[128 = 0]

[140  98 145 122 100 138  49 122 122 119 121 149 144 133 130 103  94 131
 126 103 122 204 146 115 130 155 141 130 139 117 143 133 180 191 122 127
 112 113 146 189  85 126  89 149 166  96  97 148 106 106 122 134]	J836 + J916
[139 129 113 124 133 132 174 158 123 148 137 142 129 132 127 151 168 143
 120 138 119  89 123 149 124 147 134 126 111 134 109 125  97  63 122 138
 129 125 127 111 167 123 136 125  56 154 131 119 182  98 140 130]	J132 + J117
[116 158 101 159 121 139 118 134 106 118 133 174 141 156 137 113 143 152
 106 130 122  54 123 127 118 183 131 127  94 124 123 133 137 139 123 125
 114 124 140  91 133 147 140 132  92  87 105 109 151 104 121 143]	J132 + J117
[119 130 141 120 124  94  81 145 120 107 110 116 130 115 130 140 118 129
 132 102 121  88 115  98 138  95 137 127 118 147 141 139 146 160 129 124
 132 136 110 149 135 136 107 121 155 102  87 135 109 135 120 129]	J836 + J353
[130 101 113 128 114 145 106 133 122 116 142 148 142 132 138 117 123 148
 130 100 129 125 133 109 127 149 158 127 123 137 122 123 164 128 115 132
 124 116 146 169  96 128 108 116 144 110  83 132 163 114 130 128]	J831 + J117
[121 140 123 133 123 127  99 125 115 103 126 140 151 146 133 118 116 141
 134  80 129  36 129  58 124 152 139 132  99 151 137 127 159  95  94 113
 124 136 139 103 123 142 126 105 145  74  77 107 164 124 121 137]	J132 + J685
[111  47 172 100 126 165   4 104 135 114 116 226 177 116 146  95  83 162
 137  72 128 210 160  77 144 172 142 131 145 114 122 101 212 154  81 127
 133 107 174 204  11 123  39 140 179  83  21 134 177 145 128 135]	J831 + J916
[121 118 160 108 106 128 104 154 122 115 120 137 134 135 135 113 104 145
 135  89 131 117 133 114 133 152 136 141 117 131 151 125 148 105 103 122
 124 116 138 136 120 133 112 108 137  96  95 124 148 120 121 128]	J831 + J685
[129 141 122 136 121 102  58 157 107 104 123 127 173 131 139 129 128 127
 114  89 107  24 128  26 140 129 136 130  88 155 135 147 158 131 104 137
 121 130 127 157 144 125 105 116 141  77  49 120 149 115 122 140]	J831 + J685
[149  85 110 113 110 138 107 136 129 135 123 126 153 120 125 124 129 155
 131  88 122 159 143  63 132 135 132 134 131 133 117 146 147  78 113 149
 135 162 147 220 108 109 115 114 121 143  69 132 186  93 149 129]	J836 + J685
[125 124 139 117 119 135 118 124 135 127 126 155 126 129 139 127 110 144
 124 121 137 141 129 135 123 146 126 130 128 117 130 129 136 122 115 123
 123 121 142 125 110 138 127 132 147 119 110 137 143 118 128 131]	J831 + J916
[115 150 143 142 130 104  66 144 115  98 118 180 154 134 141 121 117 137
 126 114 118  47 114  92 133  95 126 121 109 117 130 132 147 161 126 113
 134 134 120  70 121 140 111 117 135  80  86 113 133 150 112 140]	J132 + J353
[108 167 139 148 133  95  91 162 110 103 124 119 139 142 136 142 126 119
 122 110 112   4 109  93 129 138 136 124  87 158 142 122 151 110 112 122
 123 132 114  57 159 138 134 118 111  82 105  98 139 128 110 141]	J132 + J685
[137  96 121 129 121 124 103 137 128 126 126 122 147 129 128 128 133 139
 135  94 100  99 128  71 139 123 138 128 118 146 125 131 150 102 120 127
 133 129 133 173 123 128 117 102 141 121  87 123 163 113 130 138]	J836 + J117
[124 152 134 143 141 108 111 127 128 113 130 153 137 124 123 133 130 129
 130 132 124  73 121  99 126  91 119 125 122 120 132 137 107 130 136 136
 126 139 113  65 130 142 124 123 118 116 119 122 123 151 119 134]	J132 + J353
[131 144 166 118 126 129 142 137 132 148 131 122 130 129 125 148 135 121
 109 161 127 196 144 137 121 163 124 134 128 110 137 129 105 115 117 134
 129 114 139 135 135 109 115 150  98 124 130 141 114 110 130 124]	J836 + J916
[138 122 124 125 121 122 108 141 122 128 126 110 136 129 120 135 124 127
 129 116 125 129 127  93 130 125 134 139 120 136 126 144 126 133 127 130
 144 129 124 163 139 140 122 127 123 130  96 133 119 109 128 120]	J836 + J117
[152 118 126 133 108 117 116 137 119 126 131 113 149 145 128 121 134 136
 115 116 125 136 144  57 128 178 110 132 116 133 126 142 143 104 119 133
 123 116 155 166 130 126 128 127 129 106  87 125 159  90 129 131]	J836 + J117
[121 156 144 150 122 112  81 123 125 103 123 187 161 141 138 124 123 138
 122 128 124  80 123  71 141 117 121 126 110 116 124 130 142 152 123 119
 131 143 133  53 116 134 105 130 135  75  83 115 139 148 111 134]	J132 + J353
[134 138 126 142 123 144 109 125 111 115 132 179 149 144 135 110 131 133
 116 137 135 124 135 144 136 174 134 132 112 125 126 123 148 186 106 129
 127 115 138 107  99 117 108 147 137 108  88 129 109 129 126 133]	J132 + J916
[129 122 140 128 126 105 110 137 139 125 121 119 139 129 126 145 126 138
 137 113 123 104 120  59 126 109 123 133 120 125 139 140 126  81 137 119
 139 139 123 129 153 139 133 107 125 120 112 126 154 123 121 125]	J836 + J353
[170 173 141 180 122  63  98 151 115 110 141 138 160 168 133 131 146 134
 110 140 115  51 121   4 137 141 110 126  89 111 153 177 108  98 165 117
 126 130 139  45 197 149 166 126 106  80 119 107 149  79 101 130]	J132 + J353
[130 105 127 134 120 156 126 146 116 128 122 166 142 147 140 128 136 140
 121 115 123 112 129 154 125 173 133 133 115 132 123 115 143 121 121 127
 123 116 142 141 125 118 105 128 100 123  84 117 184 103 128 134]	J132 + J117
[125 118 167 117 116 107  82 144 130 123 118 133 140 133 125 143 100 128
 129 102 125 119 127  98 133 131 137 128 128 132 147 122 151 102 114 119
  81 122 137 135 119 136 110 127 147 103 105 134 136 115 122 132]	J836 + J685
[119 129 121 108 138 122 196 157 129 122 125 109 132 122 134 168 155 156
 133 107 129  46 118  90 129 124 131 133  99 152 139 125  96  10 119 126
 136 147 132 124 169 135 148  85  71 133 102 114 183 117 141 115]	J831 + J685
[143  79 141 112 112 136  87 150 123 134 122 110 137 128 128 131 112 121
 127 100 132 151 141 124 126 160 143 134 121 148 140 134 153 138 112 129
 125 119 137 218 124 119  92 131 155 113  91 129 129  90 132 140]	J836 + J117
[133 141 123 121 132 123 110 152 115 106 119 119 150 130 139 128 112 141
 125  82 126   4 131  47 126 164 137 130  94 173 130 114 148   9  86 132
 129 127 142 113 134 142 138  84  98  94  90 104 195 128 130 133]	J132 + J685
